Below is a small trained network, with its code and all its weights. Each question gives an input and a class and asks what happens when units are switched off, that is, made to give their printed mean instead of their output.

import numpy as np


def w(rows, s, z=0):
    codes = np.array(rows[::2]) - 128.0
    scale = np.full(codes.shape[1], s)
    scale[-1] = z or s
    return codes * scale


def f(y):
    return np.maximum(y, 0)


def log_softmax(a):
    a = a - a.max(-1, keepdims=True)
    return a - np.log(np.exp(a).sum(-1, keepdims=True))


def net(x, mask):
    res = np.array(x, float).reshape(1, 4) / 4 @ E
    y = f(res @ A[0][:, :-1].T + A[0][:, -1])
    res = res + np.where(mask, y, B[0][:, -1]) @ B[0][:, :-1]
    return log_softmax(res[-1] @ U[:, :-1].T + U[:, -1])


A, B = {}, {}
E = w([
[64,195,139],'x0',
[58,58,178],'x1',
[124,224,164],'x2',
[28,169,1],'x3',
],0.0089)
A[0] = w([
[156,74,155,158],'neuron 1',
[161,59,152,85],'neuron 2',
[181,167,119,130],'neuron 3',
[196,161,155,124],'neuron 4',
[126,73,58,51],'neuron 5',
[160,74,198,162],'neuron 6',
[140,162,191,156],'neuron 7',
[125,91,78,97],'neuron 8',
[104,183,132,90],'neuron 9',
[153,93,151,129],'neuron 10',
[88,96,112,231],'neuron 11',
[106,77,89,169],'neuron 12',
[193,101,58,192],'neuron 13',
[68,99,136,83],'neuron 14',
[76,100,110,236],'neuron 15',
[97,173,134,108],'neuron 16',
[34,116,129,172],'neuron 17',
[209,111,92,253],'neuron 18',
[125,252,109,123],'neuron 19',
[154,127,198,179],'neuron 20',
[100,185,105,128],'neuron 21',
[54,104,119,198],'neuron 22',
[112,161,107,135],'neuron 23',
[182,159,117,127],'neuron 24',
[124,216,121,72],'neuron 25',
[221,124,155,212],'neuron 26',
],0.015,0.0041)
B[0] = w([
[105,87,209,209],'neuron 1',
[116,85,161,206],'neuron 2',
[67,176,95,185],'neuron 3',
[38,111,123,202],'neuron 4',
[225,89,143,193],'neuron 5',
[74,86,175,247],'neuron 6',
[146,30,99,196],'neuron 7',
[198,83,143,179],'neuron 8',
[117,82,163,183],'neuron 9',
[77,100,212,184],'neuron 10',
[166,55,87,207],'neuron 11',
[230,82,105,203],'neuron 12',
[237,254,206,224],'neuron 13',
[95,100,34,177],'neuron 14',
[150,38,93,219],'neuron 15',
[123,92,167,181],'neuron 16',
[167,68,54,230],'neuron 17',
[123,201,190,234],'neuron 18',
[25,95,155,255],'neuron 19',
[100,73,151,221],'neuron 20',
[88,99,126,211],'neuron 21',
[138,84,69,222],'neuron 22',
[103,107,120,184],'neuron 23',
[74,180,60,181],'neuron 24',
[38,93,186,205],'neuron 25',
[74,119,169,249],'neuron 26',
],0.007,0.0092)
U = w([
[102,141,111,199],'0',
[122,181,82,1],'1',
[78,107,125,150],'2',
[87,166,90,79],'3',
[98,251,108,183],'4',
[156,121,32,93],'5',
[188,127,152,148],'6',
[103,103,109,117],'7',
],0.016,0.0076)

Each question gives the input, the list of numbers given to net, and the class t.
The units are the neurons (one row each of A and B). Each row of codes is followed by its name. A weight is (code - 128) times the scale printed after its matrix; where a second scale follows, it is the last column's (A, B and U).
mask holds one flag per neuron, in row order. A switched-off neuron (its flag False) gives its mean, the last column of its row in B, instead of its output. The means were averaged over made-up inputs and are rounded, as every weight is.
A unit's drop is (log p(t) with every unit on - log p(t) with that unit switched off) / (log p(t) with every unit on - log p(t) with every unit switched off).
The circuit of an input: a set's keep is (log p(t) with only the set's units on - log p(t) with every unit switched off) / (log p(t) with every unit on - log p(t) with every unit switched off). Starting from the 12 units with the biggest drops (on a tie, the unit counted first), units are removed one at a time, each time the one whose removal leaves the highest keep (on an exact tie, the one counted first), for as long as the keep stays at least 0.8.
circuit, biggest first: the units of the circuit, biggest drop first
unit that matters most: the unit with the biggest drop
drop when u is switched off: that unit's drop, to one decimal
input [4,-8,-4,5], class 4: circuit, biggest first -> neuron 13; neuron 7
input [-4,-3,-5,7], class 6: circuit, biggest first -> neuron 13; neuron 5
input [-4,5,-7,-5], class 6: circuit, biggest first -> neuron 19; neuron 12
input [-7,-2,2,-5], class 2: circuit, biggest first -> neuron 4; neuron 26
input [-8,8,-8,-4], class 6: circuit, biggest first -> neuron 12; neuron 5
input [-7,6,-4,-3], class 6: unit that matters most -> neuron 19
input [1,-7,-4,7], class 5: drop when neuron 26 is switched off -> 0.2
input [3,1,0,2], class 5: drop when neuron 18 is switched off -> 0.1
input [4,6,3,6], class 5: drop when neuron 17 is switched off -> 0.3
input [3,-2,-1,7], class 5: drop when neuron 17 is switched off -> 0.3
